Questions about the array below.
1) What is the first entry of the smallest entry's row?
2) What is the entry directly below -10.8?
3) What is the entry directly below -16.4?
4) What is the smallest entry?
5) What is the first entry on the diagonal from the top-right corner?
6) What is the fifth entry, reading row by row?
7) What is the entry just right of -1.0?
8) What is the 4th entry, reading row by row?
[[ 26.9  48.6   9.6  33.3   0.6  34.2  13.4 -38.6  41.8]
 [-24.8  14.3 -35.2  10.9 -36.7  30.9  -4.4  13.3  51.9]
 [-15.3  27.2  41.4  19.4  10.3 -15.8  23.1  -3.9  39.2]
 [ 21.8   9.5 -25.1   6.0  20.1 -19.5   7.1 -48.8  36.5]
 [  1.6 -20.6 -67.5  51.9   8.0 -15.4  -1.0  44.6  39.8]
 [  5.0  -0.2  -0.7 -10.8  -5.7  33.2 -13.9 -16.4  43.5]
 [ 25.8 -18.3   4.9  52.1  61.8 -29.4 -26.5 -12.0  25.2]
 [ 38.0  11.2   3.8  14.6   9.7 -13.1  13.6   0.6  39.4]
 [ -6.7  39.9  28.8  22.1 -10.6  19.8  19.4  -4.2  44.9]
 [ 30.0   0.0   5.4 -31.7 -32.5  14.4  15.0  35.2  50.8]]
1) 1.6
2) 52.1
3) -12.0
4) -67.5
5) 41.8
6) 0.6
7) 44.6
8) 33.3

Questions about the matrix below.
1) The last entry of the largest entry's row?
2) The third smallest entry?
3) The entry in the bottom-right corner?
4) The entry just left of -38.1?
5) The 1st entry in reading order?
6) The entry directly below 19.2?
7) The second entry on the main diagonal?
8) The bottom-left entry?
[[11.4, -62.8, -24.4, -37.6, -20.5, -16.6, -26.6, 7.2, 6.3, 1.3, 56.4],
 [21.6, -46.5, -11.5, -34.4, -32.0, -25.1, -30.7, 15.9, 14.9, 6.2, 46.5],
 [22.8, -9.1, -4.4, -21.1, -38.1, -8.6, -24.7, 37.5, 24.8, 12.2, 10.2],
 [16.0, -10.8, -5.0, -1.9, -35.7, -6.8, -30.2, 22.5, 21.0, 7.8, 6.8],
 [4.5, -31.3, -19.2, -38.0, 12.6, -11.0, 13.1, -4.2, -12.7, -15.0, 38.7],
 [-19.3, 24.2, -14.4, -28.1, 39.8, 16.1, 51.8, 25.1, -9.5, -29.0, -10.7],
 [-13.0, 7.9, -20.4, -7.4, 4.8, 19.2, 11.3, 29.6, 8.9, -9.3, -11.4],
 [-28.6, 22.2, -17.1, -10.3, 36.3, 21.6, 41.6, 13.7, -10.3, -27.3, -13.7],
 [22.7, -3.7, -24.2, -16.1, -14.7, -0.3, 8.7, 20.8, 1.3, 0.0, 2.3],
 [1.0, -7.1, -3.8, -6.7, -7.4, 5.1, -9.6, 14.1, 9.0, -3.3, 4.0],
 [39.6, -18.9, -42.8, -11.1, -38.5, -0.6, -9.2, 15.1, -1.0, -9.2, 10.9],
 [18.9, -20.7, -32.3, -5.1, -29.7, 6.0, -17.9, 17.8, 10.9, -3.9, 9.4]]
1) 56.4
2) -42.8
3) 9.4
4) -21.1
5) 11.4
6) 21.6
7) -46.5
8) 18.9

arr =
[[-13.0, 38.3, -1.0, -10.3, -10.7, -14.7, 11.0, -5.3, 3.8, 13.7, -1.7, -28.6, 13.9],
 [-11.0, -6.8, 18.7, 7.6, 4.2, 9.0, -64.2, -10.3, 1.9, 24.0, 18.9, 5.5, 17.6],
 [-17.8, 31.8, -0.9, -15.2, -20.1, -20.2, 1.4, -7.4, 13.8, 10.5, -5.0, -21.7, 10.6],
 [-11.0, 46.0, 19.3, -21.5, 1.4, -30.8, -13.2, -21.6, 10.1, 17.0, 3.4, -29.9, 17.6],
 [-19.7, 5.8, 12.2, 11.0, -23.9, 13.7, -71.1, -22.0, 22.1, 5.2, -0.2, 17.2, 2.4],
 [0.7, 51.6, -0.5, -24.8, 2.1, -28.0, -2.9, -22.6, 18.5, 3.5, -0.4, -25.1, 11.1]]
Rows and columns are numbered from 1.
Which number is the entry in the top-right corner? 13.9
The entry just right of -0.4 is -25.1
The entry just right of -7.4 -> 13.8
Which number is the entry just right of 10.1? 17.0
The entry at row 3, column 1 -> -17.8
Which number is the entry directly above -0.2? 3.4
Which number is the entry just right of -6.8? 18.7
Which number is the entry at row 1, column 1? -13.0
Which number is the entry directly below 10.6? 17.6
Which number is the entry directly above 19.3? -0.9
The entry directly below 3.8 -> 1.9
Which number is the entry directly below 5.2? 3.5
The bottom entry of the column that holds the smallest entry -> -2.9
Which number is the entry in the bottom-right corner? 11.1
Which number is the entry directly below 46.0? 5.8
The entry in row 1 and column 3 is -1.0
The entry just left of 10.6 -> -21.7
The entry directly above -21.6: -7.4
Which number is the entry just left of -64.2? 9.0
The entry just left of -0.9 is 31.8
The entry just right of the largest entry: -0.5
The entry directly above -21.5: -15.2
Which number is the entry just right of -71.1? -22.0
Which number is the entry directly below 10.1? 22.1
The entry at row 1, column 2 is 38.3
Which number is the entry just left of 1.9? -10.3
The entry just left of the largest entry: 0.7
The entry just left of -6.8 -> -11.0
The entry just right of 3.4 is -29.9
Which number is the entry just right of -20.2? 1.4

[[ 17.4  -8.2  -0.1 -19.1  -1.5 -22.3  14.8]
 [ 13.1  -2.9  -1.1 -13.2  14.8  16.8 -14.9]
 [  2.3 -11.3  51.4   5.1  32.1   6.4 -13.6]
 [ 33.5  22.9   3.4   6.1   5.1  -0.3 -17.9]
 [-11.5  -7.7 -11.5  13.2  -0.2  26.1  -7.9]
 [ -6.9  20.8 -15.5 -11.9  -4.0   7.8  -7.2]
 [ -3.3 -16.2 -18.5   2.4   9.2  21.7  -1.2]
 [-20.0   8.5   4.0 -40.9 -25.0  -1.6   3.8]
 [-25.8   6.9  16.6 -18.0  -5.6 -13.5  -2.4]
 [ -8.3 -11.7  23.5  -4.3  32.4  -7.2   0.2]
 [-12.9 -10.5  -0.4  14.2  -8.6 -10.9  14.4]
 [-24.3  -2.3  -5.6 -11.7 -10.9  -6.8  16.6]]
Counting starts at 1.
The entry at row 1, column 2 -> -8.2
Find the entry in row 1 and column 3.
-0.1
Find the top-left entry.
17.4
Find the bottom-right entry.
16.6
The entry at row 2, column 1 -> 13.1
The entry in the top-right corner: 14.8
Find the minimum.
-40.9
The entry just right of the smallest entry -> -25.0
Find the bottom entry of the column that holds the smallest entry.
-11.7
The entry in row 2 and column 3 is -1.1
Find the entry directly above -4.0.
-0.2
The entry at row 3, column 1 -> 2.3
Find the entry in row 2 and column 2.
-2.9
Find the maximum.
51.4
The entry just right of -13.5: -2.4
The entry just left of -18.5 is -16.2
Find the entry just left of the largest entry.
-11.3
Find the entry directly below -18.5.
4.0
The entry directly below 51.4 is 3.4
The bottom-left entry is -24.3
The entry directly below -2.4: 0.2
Find the entry directly below -7.7.
20.8
The entry directly below the smallest entry: -18.0
The entry directly below -20.0: -25.8
Find the entry directly below -7.9.
-7.2
The entry directly above -17.9 is -13.6
Find the entry directly below -4.3.
14.2
The entry just left of 3.8 is -1.6
The entry directly above 20.8 is -7.7
The entry directly below 13.2 is -11.9

W = ((1.007, 0.242, -0.320, 0.747, -0.252, 1.874), (0.980, 0.619, 1.931, 2.189, 1.104, 1.874), (1.009, -1.225, 1.331, 0.153, 0.361, 2.025), (0.988, 0.074, 0.030, 0.196, 0.587, 1.372), (1.011, 0.074, -0.070, 0.323, 0.329, 1.523), (0.996, -1.602, 0.030, 2.401, 1.169, -1.140), (0.976, 0.913, -1.421, 1.341, -0.801, 1.271), (0.963, 0.242, -0.270, 0.662, -0.091, 1.824))
The entry just right of 2.189 -> 1.104
Which number is the entry just right of the largest entry? 1.169
Which number is the second smallest entry? -1.421
The first entry in reading order: 1.007
Which number is the entry just left of 0.196? 0.030
The entry just left of 0.361 -> 0.153
Which number is the fifth entry in reading order? -0.252
Which number is the entry just left of 2.401? 0.030
Which number is the entry just right of -0.070? 0.323
The 3rd largest entry is 2.025
The entry just right of 1.169: -1.140
Which number is the fourth entry in reading order? 0.747
The maximum: 2.401
The entry just right of -0.801 is 1.271
The smallest entry is -1.602
